Here is a tiny trained network, its code and every weight. The questions are about switching its units off for an input and a class, where a switched-off unit gives its printed mean instead of its output.

import numpy as np


def w(rows, s, z=0):
    codes = np.array(rows[::2]) - 128.0
    scale = np.full(codes.shape[1], s)
    scale[-1] = z or s
    return codes * scale


def f(y):
    return np.maximum(y, 0)


def log_softmax(a):
    a = a - a.max(-1, keepdims=True)
    return a - np.log(np.exp(a).sum(-1, keepdims=True))


def net(x, mask):
    res = np.array(x, float).reshape(1, 5) / 4 @ E
    y = f(res @ A[0][:, :-1].T + A[0][:, -1])
    res = res + np.where(mask, y, B[0][:, -1]) @ B[0][:, :-1]
    return log_softmax(res[-1] @ U[:, :-1].T + U[:, -1])


A, B = {}, {}
E = w([
[11,20,101,102,175],'x0',
[153,48,220,240,172],'x1',
[185,17,118,81,14],'x2',
[9,185,213,151,9],'x3',
[154,122,248,1,176],'x4',
],0.0051)
A[0] = w([
[137,56,216,225,165,80],'N0',
[121,144,120,128,161,253],'N1',
[100,137,166,148,103,58],'N2',
[78,178,145,156,145,122],'N3',
[176,103,104,128,181,61],'N4',
[139,137,173,86,149,72],'N5',
[144,108,216,22,145,85],'N6',
[171,53,114,99,54,35],'N7',
[138,138,190,68,159,52],'N8',
[155,49,123,100,35,135],'N9',
[198,97,41,107,206,47],'N10',
[7,15,93,81,153,91],'N11',
[101,121,82,193,115,52],'N12',
[107,167,68,46,109,66],'N13',
[87,184,38,32,119,73],'N14',
[240,198,156,139,67,136],'N15',
[172,108,71,103,200,81],'N16',
[87,213,127,155,248,23],'N17',
[130,139,53,215,97,93],'N18',
[27,159,194,135,23,35],'N19',
[116,107,28,182,77,75],'N20',
],0.015,0.0061)
B[0] = w([
[133,202,154,239,64,234],'N0',
[128,3,26,173,200,218],'N1',
[139,116,160,114,96,155],'N2',
[101,82,85,105,133,189],'N3',
[152,112,177,112,93,180],'N4',
[120,162,164,116,163,162],'N5',
[85,136,163,129,230,224],'N6',
[41,164,117,77,47,185],'N7',
[113,171,178,111,178,177],'N8',
[42,74,42,145,133,226],'N9',
[149,59,190,98,86,228],'N10',
[236,211,81,62,120,254],'N11',
[117,182,186,108,155,176],'N12',
[112,174,161,198,72,194],'N13',
[135,186,153,228,82,223],'N14',
[221,186,66,82,118,250],'N15',
[147,56,161,109,118,207],'N16',
[28,198,96,45,48,213],'N17',
[123,153,172,106,208,218],'N18',
[163,2,192,96,98,243],'N19',
[95,142,160,122,212,214],'N20',
],0.035,0.0087)
U = w([
[156,43,241,70,98,123],'0',
[93,165,225,89,254,130],'1',
[32,130,111,58,96,212],'2',
[147,171,194,219,93,194],'3',
[225,177,122,45,143,120],'4',
[143,51,55,167,230,254],'5',
[140,78,125,161,188,42],'6',
[132,71,116,169,183,18],'7',
],0.0067,0.0044)

Each question gives the input, the list of numbers given to net, and the class t.
The units are the neurons (one row each of A and B). Each row of codes is followed by its name. A weight is (code - 128) times the scale printed after its matrix; where a second scale follows, it is the last column's (A, B and U).
mask holds one flag per neuron, in row order. A switched-off neuron (its flag False) gives its mean, the last column of its row in B, instead of its output. The means were averaged over made-up inputs and are rounded, as every weight is.
A unit's drop is (log p(t) with every unit on - log p(t) with that unit switched off) / (log p(t) with every unit on - log p(t) with every unit switched off).
The circuit of an input: a set's keep is (log p(t) with only the set's units on - log p(t) with every unit switched off) / (log p(t) with every unit on - log p(t) with every unit switched off). Starting from the 12 units with the biggest drops (on a tie, the unit counted first), units are removed one at a time, each time the one whose removal leaves the highest keep (on an exact tie, the one counted first), for as long as the keep stays at least 0.8.
circuit, biggest first: the units of the circuit, biggest drop first
top k neurons: the k neurons with the biggest drops, biggest first
drop when u is switched off: that unit's drop, to one decimal
input [1,-5,0,1,-2], class 3: circuit, biggest first -> N14
input [-1,-8,-7,-5,2], class 3: top 2 neurons -> N14, N13
input [-6,2,3,-7,3], class 0: top 2 neurons -> N10, N11
input [-3,2,4,3,2], class 2: top 4 neurons -> N1, N11, N9, N7
input [-7,0,4,-4,7], class 1: top 4 neurons -> N6, N11, N8, N5
input [7,-8,-6,-5,-7], class 3: top 2 neurons -> N14, N13
input [7,-3,8,-5,-6], class 2: top 3 neurons -> N9, N7, N15
input [-2,-8,7,-7,2], class 3: top 3 neurons -> N14, N13, N19
input [0,8,6,-7,7], class 3: top 2 neurons -> N0, N19
input [8,-1,-7,2,-6], class 4: top 4 neurons -> N11, N9, N6, N7
input [-5,8,-6,-1,4], class 3: top 2 neurons -> N0, N9
input [-6,-2,8,0,7], class 2: top 2 neurons -> N7, N9
input [2,-6,6,4,5], class 2: top 2 neurons -> N9, N7
input [7,-7,8,-4,3], class 2: circuit, biggest first -> N7
input [7,4,6,6,4], class 4: top 2 neurons -> N11, N17
input [6,1,-8,8,-8], class 0: top 2 neurons -> N19, N6
input [-5,-8,4,-7,5], class 3: drop when N7 is switched off -> 0.0
input [4,-3,-6,6,-4], class 0: drop when N7 is switched off -> 0.2
input [6,0,-4,-5,-8], class 1: drop when N15 is switched off -> 0.1
input [-7,6,3,-6,-7], class 1: circuit, biggest first -> N18
input [-3,0,-3,-3,-3], class 5: drop when N7 is switched off -> 0.3
